Here is a tiny trained network, its code and every weight. The questions are about switching its units off for an input and a class, where a switched-off unit gives its printed mean instead of its output.

import numpy as np


def w(rows, s, z=0):
    codes = np.array(rows[::2]) - 128.0
    scale = np.full(codes.shape[1], s)
    scale[-1] = z or s
    return codes * scale


def f(y):
    return y / 2 * (1 + np.tanh(0.7978845608 * (y + 0.044715 * y**3)))


def log_softmax(a):
    a = a - a.max(-1, keepdims=True)
    return a - np.log(np.exp(a).sum(-1, keepdims=True))


def net(x, mask):
    res = np.array(x, float).reshape(1, 8) / 4 @ E
    y = f(res @ A[0][:, :-1].T + A[0][:, -1])
    res = res + np.where(mask, y, B[0][:, -1]) @ B[0][:, :-1]
    return log_softmax(res[-1] @ U[:, :-1].T + U[:, -1])


A, B = {}, {}
E = w([
[127,132,127,127,128,131,128,131,128,128],'x0',
[131,130,131,142,12,127,116,135,132,128],'x1',
[127,127,130,127,128,128,127,130,128,128],'x2',
[166,121,115,150,132,118,137,126,131,17],'x3',
[126,128,129,127,128,129,128,131,129,128],'x4',
[118,176,129,224,144,123,126,140,124,145],'x5',
[127,130,128,127,128,129,127,130,128,128],'x6',
[126,127,130,128,128,129,128,131,129,128],'x7',
],0.011)
A[0] = w([
[111,142,131,162,92,134,132,134,129,169,101],'neuron 0',
[128,141,121,149,242,129,137,121,125,188,34],'neuron 1',
[135,116,126,93,161,125,127,118,128,83,118],'neuron 2',
[130,127,128,129,130,129,126,128,127,127,141],'neuron 3',
[128,128,128,128,128,128,128,128,128,128,127],'neuron 4',
[139,117,128,104,152,120,125,115,126,101,110],'neuron 5',
[142,131,128,193,97,124,129,132,126,39,2],'neuron 6',
[127,123,128,124,129,132,136,131,131,138,141],'neuron 7',
[133,115,122,88,164,127,128,120,129,74,120],'neuron 8',
[120,144,125,184,79,123,121,128,129,195,104],'neuron 9',
[128,127,130,131,128,131,131,130,130,125,143],'neuron 10',
[108,130,133,39,170,137,124,137,129,242,47],'neuron 11',
[128,127,127,127,127,128,129,128,128,128,115],'neuron 12',
[146,130,124,173,107,144,147,132,126,81,64],'neuron 13',
[133,115,121,87,165,128,129,122,130,72,120],'neuron 14',
[113,143,131,167,89,132,129,133,129,175,103],'neuron 15',
[129,129,130,143,146,129,115,125,128,126,143],'neuron 16',
[137,117,127,97,157,122,127,116,128,90,115],'neuron 17',
[140,117,151,86,111,145,105,150,131,129,174],'neuron 18',
[135,102,124,11,64,136,127,124,130,153,37],'neuron 19',
[129,126,130,129,127,129,130,131,129,126,135],'neuron 20',
[126,135,129,154,149,130,112,114,129,120,144],'neuron 21',
[133,132,126,105,16,135,123,135,126,75,9],'neuron 22',
[111,121,132,100,137,146,157,144,125,187,182],'neuron 23',
[131,126,128,124,132,126,125,127,127,125,109],'neuron 24',
[132,161,131,233,186,136,126,143,125,105,8],'neuron 25',
],0.012,0.0065)
B[0] = w([
[129,141,136,135,111,192,114,206,130,126,169],'neuron 0',
[130,169,136,162,39,48,28,74,123,154,213],'neuron 1',
[124,116,130,124,141,189,176,186,131,124,168],'neuron 2',
[126,125,131,122,128,124,129,123,130,133,133],'neuron 3',
[129,129,126,129,128,130,128,126,128,128,128],'neuron 4',
[125,124,134,134,133,166,162,168,133,116,148],'neuron 5',
[121,165,139,149,79,52,36,71,121,178,175],'neuron 6',
[134,129,128,137,122,118,126,121,126,118,137],'neuron 7',
[124,111,129,120,146,199,179,194,130,128,178],'neuron 8',
[127,142,149,130,112,225,106,239,129,141,201],'neuron 9',
[123,128,128,119,135,122,127,120,123,140,134],'neuron 10',
[137,86,105,98,184,69,213,40,132,73,255],'neuron 11',
[130,131,128,134,128,131,130,133,129,122,124],'neuron 12',
[114,142,135,122,120,80,89,91,125,172,152],'neuron 13',
[123,113,129,118,147,200,181,196,130,129,180],'neuron 14',
[127,141,140,133,111,201,111,213,128,130,177],'neuron 15',
[120,118,135,110,116,108,137,104,136,134,139],'neuron 16',
[125,119,132,129,137,182,171,179,131,120,160],'neuron 17',
[117,132,121,130,171,91,142,83,115,127,182],'neuron 18',
[128,182,141,185,75,54,29,84,125,164,220],'neuron 19',
[124,133,129,128,135,125,130,124,126,132,131],'neuron 20',
[114,109,134,89,111,96,127,91,132,148,145],'neuron 21',
[129,89,106,92,220,44,196,12,130,107,200],'neuron 22',
[141,136,120,152,99,73,89,87,127,114,217],'neuron 23',
[129,128,129,135,126,134,137,136,130,121,122],'neuron 24',
[139,74,100,73,174,48,198,9,130,89,184],'neuron 25',
],0.014,0.0086)
U = w([
[139,55,95,62,217,108,197,93,132,56,208],'0',
[123,201,145,192,40,107,25,122,117,194,140],'1',
[120,125,153,125,130,255,152,244,137,128,2],'2',
],0.0087,0.0022)

Each question gives the input, the list of numbers given to net, and the class t.
The units are the neurons (one row each of A and B). Each row of codes is followed by its name. A weight is (code - 128) times the scale printed after its matrix; where a second scale follows, it is the last column's (A, B and U).
mask holds one flag per neuron, in row order. A switched-off neuron (its flag False) gives its mean, the last column of its row in B, instead of its output. The means were averaged over made-up inputs and are rounded, as every weight is.
A unit's drop is (log p(t) with every unit on - log p(t) with that unit switched off) / (log p(t) with every unit on - log p(t) with every unit switched off).
The circuit of an input: a set's keep is (log p(t) with only the set's units on - log p(t) with every unit switched off) / (log p(t) with every unit on - log p(t) with every unit switched off). Starting from the 12 units with the biggest drops (on a tie, the unit counted first), units are removed one at a time, each time the one whose removal leaves the highest keep (on an exact tie, the one counted first), for as long as the keep stays at least 0.8.
units of the circuit, in order: the units of the circuit, biggest drop first
top k neurons: the k neurons with the biggest drops, biggest first
drop when u is switched off: that unit's drop, to one decimal
input [0,-7,7,-2,-2,3,3,-8], class 1: units of the circuit, in order -> (neuron 1)
input [-7,8,6,4,-2,0,3,3], class 0: top 2 neurons -> (neuron 22; neuron 1)
input [1,1,7,7,-3,4,8,3], class 1: top 3 neurons -> (neuron 6; neuron 11; neuron 22)
input [2,-1,-3,1,3,-1,4,-8], class 2: top 3 neurons -> (neuron 11; neuron 22; neuron 25)
input [2,-1,-1,2,-7,8,-1,8], class 0: top 3 neurons -> (neuron 25; neuron 19; neuron 23)
input [4,1,-2,8,6,5,-8,8], class 1: top 3 neurons -> (neuron 6; neuron 11; neuron 13)
input [-8,1,8,-8,-2,7,-2,1], class 2: top 3 neurons -> (neuron 9; neuron 19; neuron 15)
input [-6,2,4,7,5,2,6,-4], class 1: top 2 neurons -> (neuron 6; neuron 11)
input [6,1,-4,-2,5,-2,-5,-3], class 1: top 2 neurons -> (neuron 22; neuron 11)
input [1,1,-8,-2,-6,-4,6,-3], class 1: top 4 neurons -> (neuron 19; neuron 22; neuron 25; neuron 11)
input [6,-5,-1,0,7,6,-4,-6], class 1: top 2 neurons -> (neuron 1; neuron 11)
input [8,-5,-6,6,-2,0,3,5], class 2: top 2 neurons -> (neuron 11; neuron 22)
input [-2,4,0,8,-6,3,-8,-7], class 1: top 2 neurons -> (neuron 6; neuron 11)
input [-2,-3,3,0,8,2,2,-1], class 1: units of the circuit, in order -> (neuron 11)
input [4,-8,-8,1,4,-1,-5,6], class 2: drop when neuron 14 is switched off -> 0.1
input [-8,-5,-6,3,-3,-5,-1,3], class 2: drop when neuron 0 is switched off -> 0.0
input [-6,-6,-6,1,-1,-3,-8,-8], class 2: drop when neuron 25 is switched off -> 0.1
